Below are the code and all the weights of a small trained network. Each question names an input and a class and asks about switching units off, where a switched-off unit gives its printed mean instead of its output.

import numpy as np


def w(rows, s, z=0):
    codes = np.array(rows[::2]) - 128.0
    scale = np.full(codes.shape[1], s)
    scale[-1] = z or s
    return codes * scale


def f(y):
    return y / 2 * (1 + np.tanh(0.7978845608 * (y + 0.044715 * y**3)))


def log_softmax(a):
    a = a - a.max(-1, keepdims=True)
    return a - np.log(np.exp(a).sum(-1, keepdims=True))


def net(x, mask):
    res = np.array(x, float).reshape(1, 6) / 4 @ E
    y = f(res @ A[0][:, :-1].T + A[0][:, -1])
    res = res + np.where(mask, y, B[0][:, -1]) @ B[0][:, :-1]
    return log_softmax(res[-1] @ U[:, :-1].T + U[:, -1])


A, B = {}, {}
E = w([
[202,63,213],'x0',
[45,169,229],'x1',
[127,128,126],'x2',
[41,2,122],'x3',
[129,129,127],'x4',
[129,126,129],'x5',
],0.0079)
A[0] = w([
[180,114,208,48],'N1',
[141,78,128,93],'N2',
[154,135,131,152],'N3',
[147,65,127,85],'N4',
[90,111,119,72],'N5',
[36,75,118,2],'N6',
[102,120,142,132],'N7',
[112,202,145,122],'N8',
[138,137,104,120],'N9',
[155,60,110,89],'N10',
[71,139,243,79],'N11',
[59,150,8,90],'N12',
[119,124,111,115],'N13',
[67,219,130,106],'N14',
[118,127,147,105],'N15',
[121,139,132,104],'N16',
[179,161,114,143],'N17',
[111,116,136,126],'N18',
[150,143,126,149],'N19',
[100,106,136,100],'N20',
[93,124,178,64],'N21',
[105,199,151,122],'N22',
[137,79,135,103],'N23',
[164,154,43,25],'N24',
[122,118,101,115],'N25',
[144,91,127,102],'N26',
[132,99,99,81],'N27',
[128,134,131,108],'N28',
[116,173,138,115],'N29',
[95,110,192,17],'N30',
[243,185,139,29],'N31',
],0.016,0.0076)
B[0] = w([
[168,205,107,193],'N1',
[108,89,147,156],'N2',
[138,148,121,162],'N3',
[105,77,159,169],'N4',
[137,147,121,139],'N5',
[195,233,110,194],'N6',
[123,125,117,150],'N7',
[127,126,202,216],'N8',
[137,146,116,138],'N9',
[100,68,159,182],'N10',
[155,182,20,251],'N11',
[137,156,2,239],'N12',
[115,136,119,127],'N13',
[126,94,238,241],'N14',
[126,120,128,128],'N15',
[129,120,145,123],'N16',
[146,185,102,210],'N17',
[120,122,122,138],'N18',
[133,155,122,162],'N19',
[134,125,123,144],'N20',
[127,114,90,157],'N21',
[122,112,202,215],'N22',
[97,99,143,159],'N23',
[169,200,180,179],'N24',
[122,131,112,134],'N25',
[92,114,136,145],'N26',
[114,114,127,137],'N27',
[129,125,136,121],'N28',
[133,124,170,168],'N29',
[113,78,104,155],'N30',
[105,99,1,254],'N31',
],0.029,0.0075)
U = w([
[198,217,156,200],'0',
[105,99,57,166],'1',
[87,82,255,5],'2',
],0.0083,0.0015)

Each question gives the input, the list of numbers given to net, and the class t.
The units are the neurons (one row each of A and B). Each row of codes is followed by its name. A weight is (code - 128) times the scale printed after its matrix; where a second scale follows, it is the last column's (A, B and U).
mask holds one flag per neuron, in row order. A switched-off neuron (its flag False) gives its mean, the last column of its row in B, instead of its output. The means were averaged over made-up inputs and are rounded, as every weight is.
A unit's drop is (log p(t) with every unit on - log p(t) with that unit switched off) / (log p(t) with every unit on - log p(t) with every unit switched off).
most important unit: the unit with the biggest drop
top k neurons: the k neurons with the biggest drops, biggest first
drop of u: that unit's drop, to one decimal
input [-3,5,2,8,4,3], class 0: top 2 neurons	(N6; N31)
input [-8,1,-1,-3,-3,2], class 2: most important unit	N14
input [0,3,3,7,-7,-7], class 0: top 3 neurons	(N6; N31; N12)
input [-3,1,-2,0,-8,3], class 2: top 3 neurons	(N11; N31; N6)
input [8,5,-2,1,1,0], class 1: top 2 neurons	(N30; N6)
input [3,8,-3,3,-3,7], class 1: top 2 neurons	(N30; N21)
input [-8,2,8,4,1,-3], class 0: top 3 neurons	(N6; N31; N14)
input [2,-1,-8,7,3,-6], class 2: top 2 neurons	(N12; N31)
input [7,5,5,2,-3,-3], class 1: top 2 neurons	(N30; N6)
input [2,-4,-7,-8,7,1], class 1: top 3 neurons	(N31; N6; N14)
input [7,-7,1,2,7,-7], class 2: drop of N19	0.0
input [7,-1,8,-4,4,6], class 1: drop of N6	0.1
input [4,6,6,3,6,0], class 1: drop of N30	0.3
